Below are the code and all the weights of a small trained network. Each question names an input and a class and asks about switching units off, where a switched-off unit gives its printed mean instead of its output.

import numpy as np


def w(rows, s, z=0):
    codes = np.array(rows[::2]) - 128.0
    scale = np.full(codes.shape[1], s)
    scale[-1] = z or s
    return codes * scale


def norm(h):
    return h / np.sqrt((h * h).mean(-1, keepdims=True) + 1e-5)


def f(y):
    return y / 2 * (1 + np.tanh(0.7978845608 * (y + 0.044715 * y**3)))


def log_softmax(a):
    a = a - a.max(-1, keepdims=True)
    return a - np.log(np.exp(a).sum(-1, keepdims=True))


def net(x, mask):
    res = np.array(x, float).reshape(1, 4) / 4 @ E
    u = 0
    for l in range(4):
        y = f(norm(res) @ A[l][:, :-1].T + A[l][:, -1])
        res = res + np.where(mask[u : u + 5], y, B[l][:, -1]) @ B[l][:, :-1]
        u += 5
    return log_softmax(norm(res)[-1] @ U[:, :-1].T + U[:, -1])


A, B = {}, {}
E = w([
[126,97,83,156,166,113,134,112,7],'x0',
[78,146,25,94,160,254,173,42,106],'x1',
[105,104,67,182,79,110,201,104,172],'x2',
[75,181,42,212,75,185,117,182,40],'x3',
],0.0073)
A[0] = w([
[85,255,85,104,223,232,104,118,159,2],'L0N1',
[50,182,86,139,95,104,50,193,161,130],'L0N2',
[127,174,188,122,92,162,120,205,131,56],'L0N3',
[55,160,113,157,247,179,136,142,142,84],'L0N4',
[190,150,158,70,173,158,22,160,59,3],'L0N5',
],0.0064,0.0017)
B[0] = w([
[112,132,164,103,124,89,171,201,141,254],'L0N1',
[125,129,110,180,2,178,228,73,127,196],'L0N2',
[101,177,149,130,148,138,136,66,174,169],'L0N3',
[95,211,191,73,100,127,167,142,140,180],'L0N4',
[155,67,69,196,113,183,111,131,193,214],'L0N5',
],0.0092,0.004)
A[1] = w([
[87,174,171,168,98,91,38,169,202,76],'L1N1',
[62,55,176,94,107,213,64,120,3,40],'L1N2',
[180,190,185,228,62,110,112,148,168,184],'L1N3',
[82,68,124,60,168,199,220,98,151,239],'L1N4',
[60,42,42,79,218,105,175,142,154,249],'L1N5',
],0.0054,0.0013)
B[1] = w([
[66,210,166,93,140,175,107,119,117,173],'L1N1',
[114,48,216,195,123,59,200,131,180,149],'L1N2',
[52,103,142,79,203,100,218,139,2,228],'L1N3',
[44,93,179,144,122,98,113,44,167,254],'L1N4',
[147,142,168,183,121,110,104,32,102,210],'L1N5',
],0.0087,0.0045)
A[2] = w([
[133,228,235,69,135,124,125,146,137,136],'L2N1',
[157,104,71,91,129,254,175,118,101,92],'L2N2',
[161,195,102,162,23,138,149,132,102,215],'L2N3',
[151,136,206,116,178,106,140,125,158,150],'L2N4',
[135,90,84,186,181,122,111,160,83,253],'L2N5',
],0.0088,0.0024)
B[2] = w([
[161,198,158,1,214,58,225,127,135,255],'L2N1',
[121,103,146,22,189,62,100,192,136,161],'L2N2',
[82,139,130,20,166,68,236,85,196,229],'L2N3',
[127,241,132,197,147,127,127,97,93,234],'L2N4',
[143,215,195,111,173,116,107,215,190,200],'L2N5',
],0.0073,0.0053)
A[3] = w([
[168,88,126,149,120,21,127,194,130,5],'L3N1',
[165,25,151,139,47,156,111,41,133,143],'L3N2',
[190,189,149,138,148,134,82,138,121,126],'L3N3',
[2,105,78,187,42,152,171,194,82,71],'L3N4',
[80,138,184,81,240,112,150,133,188,247],'L3N5',
],0.0071,0.0013)
B[3] = w([
[129,82,159,198,141,193,195,212,3,139],'L3N1',
[126,103,147,192,6,155,63,105,185,147],'L3N2',
[112,87,14,129,190,221,85,167,205,139],'L3N3',
[50,194,190,40,243,31,200,44,130,171],'L3N4',
[64,93,40,166,106,159,142,108,48,247],'L3N5',
],0.0077,0.011)
U = w([
[8,188,142,63,169,44,248,104,118,174],'0',
[212,133,68,60,27,104,94,167,166,3],'1',
[182,120,54,89,169,210,64,115,201,76],'2',
[73,106,130,225,78,124,72,9,181,154],'3',
[157,119,112,199,189,144,101,245,84,157],'4',
[194,90,111,45,8,109,106,172,158,24],'5',
[209,144,65,69,137,93,105,130,123,72],'6',
],0.011,0.0058)

Each question gives the input, the list of numbers given to net, and the class t.
The units are the neurons (one row each of A and B). Each row of codes is followed by its name. A weight is (code - 128) times the scale printed after its matrix; where a second scale follows, it is the last column's (A, B and U).
mask holds one flag per neuron, layer by layer. A switched-off neuron (its flag False) gives its mean, the last column of its row in B, instead of its output. The means were averaged over made-up inputs and are rounded, as every weight is.
A unit's drop is (log p(t) with every unit on - log p(t) with that unit switched off) / (log p(t) with every unit on - log p(t) with every unit switched off).
The circuit of an input: a set's keep is (log p(t) with only the set's units on - log p(t) with every unit switched off) / (log p(t) with every unit on - log p(t) with every unit switched off). Starting from the 12 units with the biggest drops (on a tie, the unit counted first), units are removed one at a time, each time the one whose removal leaves the highest keep (on an exact tie, the one counted first), for as long as the keep stays at least 0.8.
units of the circuit, in order: the units of the circuit, biggest drop first
top k neurons: the k neurons with the biggest drops, biggest first
top k neurons in layer l: the k neurons of layer l with the biggest drops, biggest first
drop of u: that unit's drop, to one decimal
input [1,-1,-1,-3], class 2: top 3 neurons -> L1N4, L3N3, L0N2
input [5,-5,-6,6], class 4: units of the circuit, in order -> L1N4, L0N5
input [-4,-1,7,-3], class 3: top neuron -> L0N4
input [6,-2,7,-2], class 4: top 4 neurons -> L2N5, L1N4, L0N2, L3N1
input [0,-3,-6,-1], class 4: top 2 neurons in layer 0 -> L0N5, L0N4
input [-7,1,7,-4], class 3: top 2 neurons in layer 0 -> L0N4, L0N1
input [-2,0,-5,-8], class 2: top 3 neurons in layer 0 -> L0N1, L0N4, L0N5
input [6,3,-5,1], class 4: top 2 neurons in layer 3 -> L3N4, L3N2
input [1,-6,-5,-8], class 6: top 2 neurons in layer 3 -> L3N4, L3N3
input [7,4,-6,-2], class 3: drop of L0N5 -> 0.3
input [-2,0,8,-1], class 3: drop of L0N4 -> 0.1
input [3,2,-2,-1], class 3: drop of L0N5 -> 0.5
input [-6,2,4,-2], class 3: drop of L0N1 -> 0.1
input [7,-7,6,0], class 4: top neuron -> L2N5
